Below is a small trained network, with its code and all its weights. Each question gives an input and a target symbol and asks what happens when units are switched off, that is, made to give their printed mean instead of their output.

import numpy as np


def w(rows, s, z=0):
    codes = np.array(rows[::2]) - 128.0
    scale = np.full(codes.shape[1], s)
    scale[-1] = z or s
    return codes * scale


def norm(h):
    return h / np.sqrt((h * h).mean(-1, keepdims=True) + 1e-5)


def f(y):
    return y / 2 * (1 + np.tanh(0.7978845608 * (y + 0.044715 * y**3)))


def softmax(a):
    e = np.exp(a - a.max(-1, keepdims=True))
    return e / e.sum(-1, keepdims=True)


def log_softmax(a):
    a = a - a.max(-1, keepdims=True)
    return a - np.log(np.exp(a).sum(-1, keepdims=True))


def net(x, mask):
    ids = ['ΔΛΠΣΨαβγεζηξτφω'.index(c) for c in x.split()]
    T = len(ids)
    res = E[ids] + P[:T]
    r = norm(res)
    for j in range(3):
        rows = slice(2 * j, 2 * j + 2)
        q, k, v = (r @ M[0][rows].T for M in (Q, K, V))
        z = softmax(np.where(np.tri(T) > 0, q @ k.T / 2**0.5, -1e9)) @ v
        o = O[0][rows]
        res = res + np.where(mask[j], z, o[:, -1]) @ o[:, :-1]
    y = f(norm(res) @ A[0][:, :-1].T + A[0][:, -1])
    res = res + np.where(mask[3:11], y, B[0][:, -1]) @ B[0][:, :-1]
    return log_softmax(norm(res)[-1] @ U[:, :-1].T + U[:, -1])


Q, K, V, O, A, B = {}, {}, {}, {}, {}, {}
E = w([
[174,72,178,128,124],'Δ',
[191,163,190,169,102],'Λ',
[167,175,79,91,112],'Π',
[128,56,134,120,134],'Σ',
[125,176,154,167,130],'Ψ',
[128,163,148,168,126],'α',
[136,109,197,181,125],'β',
[104,51,132,142,162],'γ',
[131,188,31,107,126],'ε',
[104,58,161,198,198],'ζ',
[246,119,169,124,197],'η',
[104,145,107,100,214],'ξ',
[205,166,212,198,228],'τ',
[146,48,72,171,108],'φ',
[5,133,180,93,86],'ω',
],0.018)
P = w([
[254,99,161,5,44],'0',
[223,75,171,49,95],'1',
[210,97,170,86,117],'2',
[166,120,189,127,144],'3',
[158,163,177,159,138],'4',
[146,174,180,163,132],'5',
[142,178,186,168,130],'6',
[136,152,220,178,143],'7',
],0.0044)
Q[0] = w([
[130,132,100,3,127],'H1',
[1,156,197,151,119],'H1',
[131,167,195,166,125],'H2',
[112,244,140,86,50],'H2',
[114,191,137,149,174],'H3',
[60,61,81,159,91],'H3',
],0.0094)
K[0] = w([
[254,151,105,97,88],'H1',
[108,133,226,16,104],'H1',
[77,118,178,140,182],'H2',
[94,186,151,66,69],'H2',
[127,116,140,192,117],'H3',
[53,168,227,84,83],'H3',
],0.0085)
V[0] = w([
[95,60,85,229,194],'H1',
[129,87,133,153,227],'H1',
[45,87,229,9,187],'H2',
[80,67,179,139,5],'H2',
[177,173,170,58,242],'H3',
[255,105,150,165,209],'H3',
],0.0072)
O[0] = w([
[143,60,176,101,102,157],'H1',
[130,104,190,85,120,183],'H1',
[134,255,175,135,115,199],'H2',
[131,155,107,164,8,145],'H2',
[141,208,163,60,119,188],'H3',
[212,146,118,126,146,254],'H3',
],0.012,0.0054)
A[0] = w([
[100,155,109,25,179,49],'N1',
[151,66,75,122,229,45],'N2',
[28,222,144,54,163,75],'N3',
[90,103,254,117,74,85],'N4',
[203,71,87,30,85,44],'N5',
[203,136,150,225,86,170],'N6',
[54,121,135,97,84,254],'N7',
[215,33,105,119,56,59],'N8',
],0.009,0.0068)
B[0] = w([
[69,109,254,60,180,127],'N1',
[89,19,200,146,137,135],'N2',
[17,71,206,85,69,156],'N3',
[147,109,31,37,142,225],'N4',
[148,139,188,172,229,146],'N5',
[64,46,75,126,88,253],'N6',
[71,161,55,173,174,200],'N7',
[32,125,156,239,118,162],'N8',
],0.0086,0.0058)
U = w([
[207,225,158,173,37,1],'Δ',
[187,169,84,235,95,23],'Λ',
[147,236,13,95,187,62],'Π',
[115,193,122,188,92,117],'Σ',
[179,226,27,156,138,99],'Ψ',
[141,123,19,152,152,121],'α',
[18,175,191,99,37,222],'β',
[115,75,82,45,77,175],'γ',
[70,103,27,95,228,169],'ε',
[170,46,187,79,156,143],'ζ',
[237,178,177,147,219,151],'η',
[71,211,254,19,216,148],'ξ',
[215,172,225,136,221,146],'τ',
[116,27,173,246,212,139],'φ',
[65,246,165,193,134,228],'ω',
],0.0097,0.0073)

Each question gives the input, a string of symbols that net reads in full, and the target symbol t.
The units are the heads (2 rows each of Q, K, V and O) and the neurons (one row each of A and B). Each row of codes is followed by its name. A weight is (code - 128) times the scale printed after its matrix; where a second scale follows, it is the last column's (O, A, B and U).
mask holds one flag per unit, heads first, then neurons. A switched-off unit (its flag False) gives its mean, the last column of its rows in O or B, instead of its output. The means were averaged over made-up inputs and are rounded, as every weight is.
A unit's drop is (log p(t) with every unit on - log p(t) with that unit switched off) / (log p(t) with every unit on - log p(t) with every unit switched off).
The circuit of an input: a set's keep is (log p(t) with only the set's units on - log p(t) with every unit switched off) / (log p(t) with every unit on - log p(t) with every unit switched off). Starting from all 11 units, units are removed one at a time, each time the one whose removal leaves the highest keep (on an exact tie, the one counted first), for as long as the keep stays at least 0.8.
units of the circuit, in order: the units of the circuit, biggest drop first
top k neurons: the k neurons with the biggest drops, biggest first
heads that matter: for each layer, one digit per head in row order, 1 if its drop is at least 0.15 and else 0, layers parted by /
drop when u is switched off: that unit's drop, to one decimal
input τ φ Σ γ Ψ γ Ψ, target γ: heads that matter : 100
input Λ η Ψ, target η: heads that matter : 011
input γ Δ α, target γ: heads that matter : 000
input τ ε Ψ, target τ: units of the circuit, in order : [H2; N4; H3]
input ω Λ ξ ε Σ φ φ ω, target ω: top 2 neurons : [N7; N6]
input α ξ α, target ξ: units of the circuit, in order : [H2; H3]
input γ τ η Σ, target τ: heads that matter : 001
input ξ α Ψ, target ξ: units of the circuit, in order : [H2; H3]
input ε τ γ Π ζ Λ, target ζ: units of the circuit, in order : [H1; H2]
input Λ γ α γ, target γ: heads that matter : 010
input ε γ Ψ Λ, target γ: units of the circuit, in order : [N6; H2]
input Ψ ζ Ψ, target ζ: units of the circuit, in order : [H2]
input ω γ ε Σ Δ, target γ: units of the circuit, in order : [N6; N4; H3]
input Λ Ψ τ φ, target φ: units of the circuit, in order : [N8; N5]
input ζ ξ Σ ξ Σ, target ξ: units of the circuit, in order : [H3]
input φ ε τ, target φ: units of the circuit, in order : [H3; H2]
input φ Δ γ Ψ φ η, target φ: units of the circuit, in order : [H3; N8; H2]
input ω Δ ε Δ Σ γ Δ γ, target ε: units of the circuit, in order : [H3; N4; N7]
input ζ γ α α, target γ: top 2 neurons : [N4; N6]
input Π α ε φ η β, target φ: top 2 neurons : [N8; N3]
input Π η Λ α, target η: top neuron : [N4]
input γ ζ ζ β γ ζ Ψ Λ, target ζ: top 2 neurons : [N6; N4]
input γ ε ω Π ω ξ ζ, target ω: drop when H3 is switched off : 0.3
input Δ τ ε α φ Σ, target φ: drop when N5 is switched off : 0.1
